Below are the code and all the weights of a small trained network. Each question names an input and a target symbol and asks about switching units off, where a switched-off unit gives its printed mean instead of its output.

import numpy as np


def w(rows, s, z=0):
    codes = np.array(rows[::2]) - 128.0
    scale = np.full(codes.shape[1], s)
    scale[-1] = z or s
    return codes * scale


def softmax(a):
    e = np.exp(a - a.max(-1, keepdims=True))
    return e / e.sum(-1, keepdims=True)


def log_softmax(a):
    a = a - a.max(-1, keepdims=True)
    return a - np.log(np.exp(a).sum(-1, keepdims=True))


def net(x, mask):
    ids = ['αβγδεζηθλξπστφψω'.index(c) for c in x.split()]
    T = len(ids)
    res = E[ids] + P[:T]
    u = 0
    for l in range(3):
        r = res
        for j in range(3):
            rows = slice(4 * j, 4 * j + 4)
            q, k, v = (r @ M[l][rows].T for M in (Q, K, V))
            z = softmax(np.where(np.tri(T) > 0, q @ k.T / 4**0.5, -1e9)) @ v
            o = O[l][rows]
            res = res + np.where(mask[u + j], z, o[:, -1]) @ o[:, :-1]
        u += 3
    return log_softmax(res[-1] @ U[:, :-1].T + U[:, -1])


Q, K, V, O = {}, {}, {}, {}
E = w([
[161,70,75,85],'α',
[159,36,101,144],'β',
[96,115,99,228],'γ',
[82,125,110,195],'δ',
[79,105,134,215],'ε',
[120,49,120,98],'ζ',
[73,77,150,58],'η',
[119,44,122,96],'θ',
[136,37,122,123],'λ',
[122,126,58,230],'ξ',
[66,33,175,95],'π',
[30,200,141,142],'σ',
[99,67,116,69],'τ',
[51,246,66,215],'φ',
[56,218,76,68],'ψ',
[102,107,68,2],'ω',
],0.0049)
P = w([
[210,176,184,112],'0',
[160,152,146,123],'1',
[149,143,131,125],'2',
[124,129,118,127],'3',
[103,119,101,140],'4',
[92,113,94,130],'5',
[80,106,88,130],'6',
[65,102,82,129],'7',
[54,97,72,130],'8',
[47,93,61,129],'9',
[32,92,54,131],'10',
[23,94,52,119],'11',
[9,91,48,122],'12',
[2,83,37,127],'13',
],0.0047)
Q[0] = w([
[99,134,111,190],'0.h1',
[156,76,184,100],'0.h1',
[78,163,76,206],'0.h1',
[240,103,185,139],'0.h1',
[151,41,105,86],'0.h2',
[187,126,173,166],'0.h2',
[32,183,37,241],'0.h2',
[73,111,117,161],'0.h2',
[236,85,208,131],'0.h3',
[208,126,254,222],'0.h3',
[63,228,88,145],'0.h3',
[62,78,109,166],'0.h3',
],0.031)
K[0] = w([
[68,106,140,108],'0.h1',
[204,136,134,88],'0.h1',
[19,101,133,127],'0.h1',
[187,134,232,137],'0.h1',
[170,73,155,204],'0.h2',
[114,170,202,104],'0.h2',
[5,96,57,90],'0.h2',
[97,121,97,152],'0.h2',
[218,162,181,103],'0.h3',
[237,144,205,217],'0.h3',
[25,147,114,197],'0.h3',
[159,43,94,141],'0.h3',
],0.027)
V[0] = w([
[194,149,57,159],'0.h1',
[78,119,196,140],'0.h1',
[139,129,115,101],'0.h1',
[158,151,102,191],'0.h1',
[91,111,212,166],'0.h2',
[93,122,184,163],'0.h2',
[88,122,191,170],'0.h2',
[200,149,2,56],'0.h2',
[136,84,120,186],'0.h3',
[130,129,127,119],'0.h3',
[153,57,134,228],'0.h3',
[111,152,123,98],'0.h3',
],0.009)
O[0] = w([
[65,88,197,150,182],'0.h1',
[167,133,81,96,112],'0.h1',
[128,140,142,142,70],'0.h1',
[81,82,163,120,254],'0.h1',
[215,141,59,117,20],'0.h2',
[175,144,73,124,124],'0.h2',
[189,151,59,121,131],'0.h2',
[2,96,252,141,184],'0.h2',
[138,93,128,197,148],'0.h3',
[127,128,130,121,119],'0.h3',
[158,69,145,244,7],'0.h3',
[115,143,118,100,232],'0.h3',
],0.0087,0.00057)
Q[1] = w([
[195,150,130,86],'1.h1',
[112,94,169,101],'1.h1',
[208,138,147,152],'1.h1',
[173,107,178,73],'1.h1',
[121,154,160,126],'1.h2',
[244,75,182,71],'1.h2',
[106,3,107,67],'1.h2',
[65,145,30,195],'1.h2',
[158,125,154,122],'1.h3',
[132,143,141,135],'1.h3',
[138,123,145,116],'1.h3',
[115,121,106,129],'1.h3',
],0.023)
K[1] = w([
[163,93,122,76],'1.h1',
[159,148,159,159],'1.h1',
[139,105,169,64],'1.h1',
[192,123,170,117],'1.h1',
[96,156,148,146],'1.h2',
[241,139,181,107],'1.h2',
[199,5,171,40],'1.h2',
[84,98,35,131],'1.h2',
[134,166,134,142],'1.h3',
[131,132,121,143],'1.h3',
[123,151,129,128],'1.h3',
[128,107,132,113],'1.h3',
],0.025)
V[1] = w([
[152,117,139,133],'1.h1',
[146,135,130,148],'1.h1',
[139,131,135,140],'1.h1',
[109,110,132,91],'1.h1',
[126,170,120,130],'1.h2',
[118,132,140,130],'1.h2',
[120,83,142,141],'1.h2',
[168,42,145,65],'1.h2',
[33,32,8,114],'1.h3',
[142,131,148,139],'1.h3',
[77,64,67,124],'1.h3',
[166,158,178,140],'1.h3',
],0.012)
O[1] = w([
[132,153,158,138,81],'1.h1',
[115,136,147,128,113],'1.h1',
[120,132,138,130,117],'1.h1',
[156,125,107,133,125],'1.h1',
[107,147,154,143,126],'1.h2',
[134,144,132,123,139],'1.h2',
[158,127,93,118,142],'1.h2',
[140,39,109,65,83],'1.h2',
[60,85,7,123,254],'1.h3',
[134,144,146,133,108],'1.h3',
[83,115,65,129,196],'1.h3',
[150,151,179,130,77],'1.h3',
],0.012,0.0037)
Q[2] = w([
[109,73,86,63],'2.h1',
[67,103,228,45],'2.h1',
[30,237,103,212],'2.h1',
[97,106,146,82],'2.h1',
[233,38,160,40],'2.h2',
[60,51,146,158],'2.h2',
[80,86,220,58],'2.h2',
[179,148,193,132],'2.h2',
[163,124,182,86],'2.h3',
[121,216,122,182],'2.h3',
[63,125,208,81],'2.h3',
[246,131,207,64],'2.h3',
],0.013)
K[2] = w([
[129,51,113,184],'2.h1',
[177,89,179,76],'2.h1',
[57,168,45,66],'2.h1',
[140,90,134,126],'2.h1',
[248,109,161,108],'2.h2',
[119,60,119,164],'2.h2',
[149,51,185,96],'2.h2',
[124,170,200,113],'2.h2',
[159,129,175,121],'2.h3',
[164,81,92,105],'2.h3',
[159,101,163,186],'2.h3',
[190,137,216,76],'2.h3',
],0.016)
V[2] = w([
[172,139,84,251],'2.h1',
[157,6,115,148],'2.h1',
[110,142,143,82],'2.h1',
[127,188,122,154],'2.h1',
[249,171,99,146],'2.h2',
[66,91,136,191],'2.h2',
[146,161,27,83],'2.h2',
[119,112,212,124],'2.h2',
[78,72,187,150],'2.h3',
[47,90,65,94],'2.h3',
[93,108,82,138],'2.h3',
[104,120,157,82],'2.h3',
],0.015)
O[2] = w([
[81,186,11,51,150],'2.h1',
[19,183,114,210,122],'2.h1',
[160,97,174,145,122],'2.h1',
[155,125,98,75,137],'2.h1',
[202,157,91,252,5],'2.h2',
[24,130,128,76,216],'2.h2',
[205,18,101,201,219],'2.h2',
[106,206,158,68,35],'2.h2',
[122,95,189,82,125],'2.h3',
[190,210,182,93,252],'2.h3',
[162,176,164,138,216],'2.h3',
[129,116,118,69,95],'2.h3',
],0.013,0.012)
U = w([
[88,168,199,126,148],'α',
[59,255,123,149,126],'β',
[162,146,70,39,152],'γ',
[132,141,98,144,103],'δ',
[144,166,59,165,108],'ε',
[137,173,146,154,175],'ζ',
[221,107,131,139,145],'η',
[138,179,157,170,254],'θ',
[111,208,135,168,174],'λ',
[68,116,108,104,37],'ξ',
[165,127,134,210,225],'π',
[145,85,114,132,48],'σ',
[155,149,154,147,173],'τ',
[65,5,86,139,10],'φ',
[141,82,132,116,39],'ψ',
[191,67,183,89,81],'ω',
],0.0048,0.0066)

Each question gives the input, a string of symbols that net reads in full, and the target symbol t.
The units are the heads (4 rows each of Q, K, V and O). Each row of codes is followed by its name. A weight is (code - 128) times the scale printed after its matrix; where a second scale follows, it is the last column's (O and U).
mask holds one flag per head, layer by layer. A switched-off head (its flag False) gives its mean, the last column of its rows in O, instead of its output. The means were averaged over made-up inputs and are rounded, as every weight is.
A unit's drop is (log p(t) with every unit on - log p(t) with that unit switched off) / (log p(t) with every unit on - log p(t) with every unit switched off).
The circuit of an input: a set's keep is (log p(t) with only the set's units on - log p(t) with every unit switched off) / (log p(t) with every unit on - log p(t) with every unit switched off). Starting from all 9 units, units are removed one at a time, each time the one whose removal leaves the highest keep (on an exact tie, the one counted first), for as long as the keep stays at least 0.8.
circuit, biggest first: the units of the circuit, biggest drop first
most important unit: the unit with the biggest drop
heads that matter: for each layer, one digit per head in row order, 1 if its drop is at least 0.15 and else 0, layers parted by /
input τ α θ φ α ω ω φ β ω φ δ τ, target ω: circuit, biggest first	2.h3, 2.h2, 1.h3
input λ φ γ, target γ: heads that matter	000 / 010 / 110
input φ β ξ λ, target φ: circuit, biggest first	2.h3, 1.h3
input π φ ξ π α, target φ: heads that matter	000 / 011 / 001
input γ φ ψ ω φ ω π ω, target φ: circuit, biggest first	1.h3, 2.h2
input φ φ δ ε π φ φ τ φ α ξ γ ξ, target β: circuit, biggest first	2.h3, 1.h3, 2.h1
input ψ ζ γ λ φ δ, target γ: heads that matter	000 / 011 / 100
input φ δ φ θ α ζ, target φ: most important unit	1.h2
input ε α τ φ η φ α β η α θ α π, target α: circuit, biggest first	2.h3, 2.h1, 0.h2, 2.h2
input φ γ φ π, target φ: circuit, biggest first	2.h3, 1.h3
input π α π λ ξ σ φ π γ, target γ: heads that matter	001 / 010 / 100
input ω α β γ ξ φ ω α π π π π ε, target ε: heads that matter	111 / 001 / 111
input α ε τ π φ π φ σ, target γ: heads that matter	000 / 010 / 100
input ω θ η π ξ, target ε: heads that matter	011 / 000 / 110
input λ α π ξ τ γ φ φ φ π β π, target φ: circuit, biggest first	2.h2, 1.h3
input φ β ω θ, target φ: heads that matter	000 / 011 / 001
input γ ξ ξ ξ, target β: circuit, biggest first	2.h2, 0.h3, 2.h1
input φ π φ α π ψ α φ, target ω: circuit, biggest first	2.h1, 0.h3, 1.h2
input φ π λ φ π θ η, target φ: circuit, biggest first	1.h2, 1.h3, 2.h3
input ζ φ σ α φ η ε, target γ: circuit, biggest first	2.h1, 1.h2
input α η α η λ γ ω ω γ, target α: circuit, biggest first	0.h2, 2.h2, 2.h1
input φ φ σ ε ζ, target φ: circuit, biggest first	2.h3, 1.h3
input λ γ θ θ τ ω ξ δ α ω φ φ, target α: circuit, biggest first	0.h2, 2.h3, 2.h2
input ζ θ φ π α σ ξ α λ π π φ ε, target γ: heads that matter	000 / 010 / 101
input π π ε α α α ψ δ α η α ω, target α: circuit, biggest first	0.h2, 2.h3, 2.h1, 2.h2
input θ τ ω ξ, target α: heads that matter	010 / 000 / 110
input α α π γ φ δ τ η φ π γ ψ φ ξ, target ω: heads that matter	011 / 010 / 111
input ζ θ α β ψ γ γ, target ω: heads that matter	001 / 010 / 100
input α φ φ φ φ γ τ π φ φ π λ, target φ: heads that matter	000 / 011 / 110
